Below are the code and all the weights of a small trained network. Each question names an input and a class and asks about switching units off, where a switched-off unit gives its printed mean instead of its output.

import numpy as np


def w(rows, s, z=0):
    codes = np.array(rows[::2]) - 128.0
    scale = np.full(codes.shape[1], s)
    scale[-1] = z or s
    return codes * scale


def norm(h):
    return h / np.sqrt((h * h).mean(-1, keepdims=True) + 1e-5)


def f(y):
    return np.maximum(y, 0)


def log_softmax(a):
    a = a - a.max(-1, keepdims=True)
    return a - np.log(np.exp(a).sum(-1, keepdims=True))


def net(x, mask):
    res = np.array(x, float).reshape(1, 4) / 4 @ E
    u = 0
    for l in range(3):
        y = f(norm(res) @ A[l][:, :-1].T + A[l][:, -1])
        res = res + np.where(mask[u : u + 4], y, B[l][:, -1]) @ B[l][:, :-1]
        u += 4
    return log_softmax(norm(res)[-1] @ U[:, :-1].T + U[:, -1])


A, B = {}, {}
E = w([
[2,116,213,108,104,110,143,172,167],'x0',
[159,157,142,139,96,120,88,173,135],'x1',
[128,7,62,116,26,217,101,154,174],'x2',
[191,66,178,253,171,64,156,114,240],'x3',
],0.0089)
A[0] = w([
[78,69,69,162,62,178,95,126,209,2],'0.n0',
[51,44,153,82,105,80,160,224,137,57],'0.n1',
[205,32,139,210,98,43,194,116,255,114],'0.n2',
[243,125,86,101,127,168,138,87,124,16],'0.n3',
],0.0078,0.0063)
B[0] = w([
[30,151,23,154,127,2,226,148,60,176],'0.n0',
[133,220,242,153,116,181,143,80,173,175],'0.n1',
[128,71,121,33,192,136,39,137,152,254],'0.n2',
[147,224,122,207,49,205,215,35,155,162],'0.n3',
],0.0092,0.0096)
A[1] = w([
[107,169,96,111,153,38,163,137,126,122],'1.n0',
[124,59,116,142,91,112,170,152,88,58],'1.n1',
[83,33,84,117,11,209,127,158,136,3],'1.n2',
[106,164,92,28,86,210,136,156,77,51],'1.n3',
],0.012,0.0041)
B[1] = w([
[116,157,42,104,121,118,130,208,79,181],'1.n0',
[143,180,101,128,122,86,134,197,132,149],'1.n1',
[114,177,97,183,95,22,160,134,89,227],'1.n2',
[169,3,182,108,207,147,76,138,198,254],'1.n3',
],0.013,0.0095)
A[2] = w([
[21,249,205,116,38,141,148,82,219,205],'2.n0',
[255,179,58,163,103,212,145,31,128,138],'2.n1',
[78,168,187,151,127,142,111,115,188,152],'2.n2',
[123,208,77,103,170,86,140,215,68,3],'2.n3',
],0.0092,0.002)
B[2] = w([
[161,250,146,116,131,194,223,65,64,203],'2.n0',
[43,178,231,85,78,217,186,142,89,250],'2.n1',
[210,122,134,88,48,207,75,122,86,187],'2.n2',
[109,97,62,242,57,69,141,125,134,255],'2.n3',
],0.011,0.0061)
U = w([
[144,41,138,54,197,108,59,161,170,251],'0',
[101,174,50,177,94,4,178,159,98,15],'1',
[119,216,195,91,93,200,188,100,111,88],'2',
],0.014,0.0019)

Each question gives the input, the list of numbers given to net, and the class t.
The units are the neurons (one row each of A and B). Each row of codes is followed by its name. A weight is (code - 128) times the scale printed after its matrix; where a second scale follows, it is the last column's (A, B and U).
mask holds one flag per neuron, layer by layer. A switched-off neuron (its flag False) gives its mean, the last column of its row in B, instead of its output. The means were averaged over made-up inputs and are rounded, as every weight is.
A unit's drop is (log p(t) with every unit on - log p(t) with that unit switched off) / (log p(t) with every unit on - log p(t) with every unit switched off).
The circuit of an input: a set's keep is (log p(t) with only the set's units on - log p(t) with every unit switched off) / (log p(t) with every unit on - log p(t) with every unit switched off). Starting from all 12 units, units are removed one at a time, each time the one whose removal leaves the highest keep (on an exact tie, the one counted first), for as long as the keep stays at least 0.8.
units of the circuit, in order: the units of the circuit, biggest drop first
unit that matters most: the unit with the biggest drop
k most important neurons: the k neurons with the biggest drops, biggest first
top k neurons in layer l: the k neurons of layer l with the biggest drops, biggest first
drop when u is switched off: that unit's drop, to one decimal
input [-5,2,2,-3], class 2: unit that matters most : 0.n3
input [7,4,7,-6], class 1: 2 most important neurons : (1.n2, 0.n2)
input [-5,-5,5,-2], class 1: 2 most important neurons : (1.n2, 0.n1)
input [-5,-1,5,4], class 1: 3 most important neurons : (0.n0, 1.n3, 0.n1)
input [5,-8,5,2], class 1: 3 most important neurons : (0.n0, 0.n3, 1.n3)
input [4,-8,-3,1], class 2: 4 most important neurons : (0.n0, 1.n3, 0.n1, 2.n0)
input [0,2,8,-7], class 1: top 2 neurons in layer 0 : (0.n2, 0.n0)
input [7,2,6,6], class 2: 3 most important neurons : (0.n1, 1.n3, 2.n0)
input [-2,-8,-1,1], class 2: 3 most important neurons : (0.n0, 1.n3, 1.n2)
input [-4,8,-3,3], class 2: 2 most important neurons : (0.n0, 1.n3)
input [0,-4,7,6], class 1: 4 most important neurons : (0.n0, 1.n3, 1.n2, 1.n1)
input [8,2,1,-8], class 0: 3 most important neurons : (1.n3, 0.n3, 2.n1)
input [8,-4,-6,8], class 0: 3 most important neurons : (0.n2, 0.n3, 2.n1)
input [7,5,7,-6], class 1: most important neuron : (1.n2)
input [7,-2,5,6], class 2: 4 most important neurons : (0.n1, 1.n3, 2.n0, 1.n0)
input [1,-8,-7,7], class 0: 3 most important neurons : (0.n2, 0.n0, 1.n2)
input [7,-8,-4,5], class 2: 2 most important neurons : (1.n3, 2.n0)
input [5,7,8,-5], class 1: drop when 1.n2 is switched off : 3.0
input [5,2,-3,7], class 0: drop when 0.n2 is switched off : 2.6
input [2,-2,-2,-7], class 0: drop when 1.n3 is switched off : 0.1
input [-3,8,4,-7], class 0: drop when 1.n3 is switched off : 6.4
input [5,8,3,1], class 2: units of the circuit, in order : (0.n1)
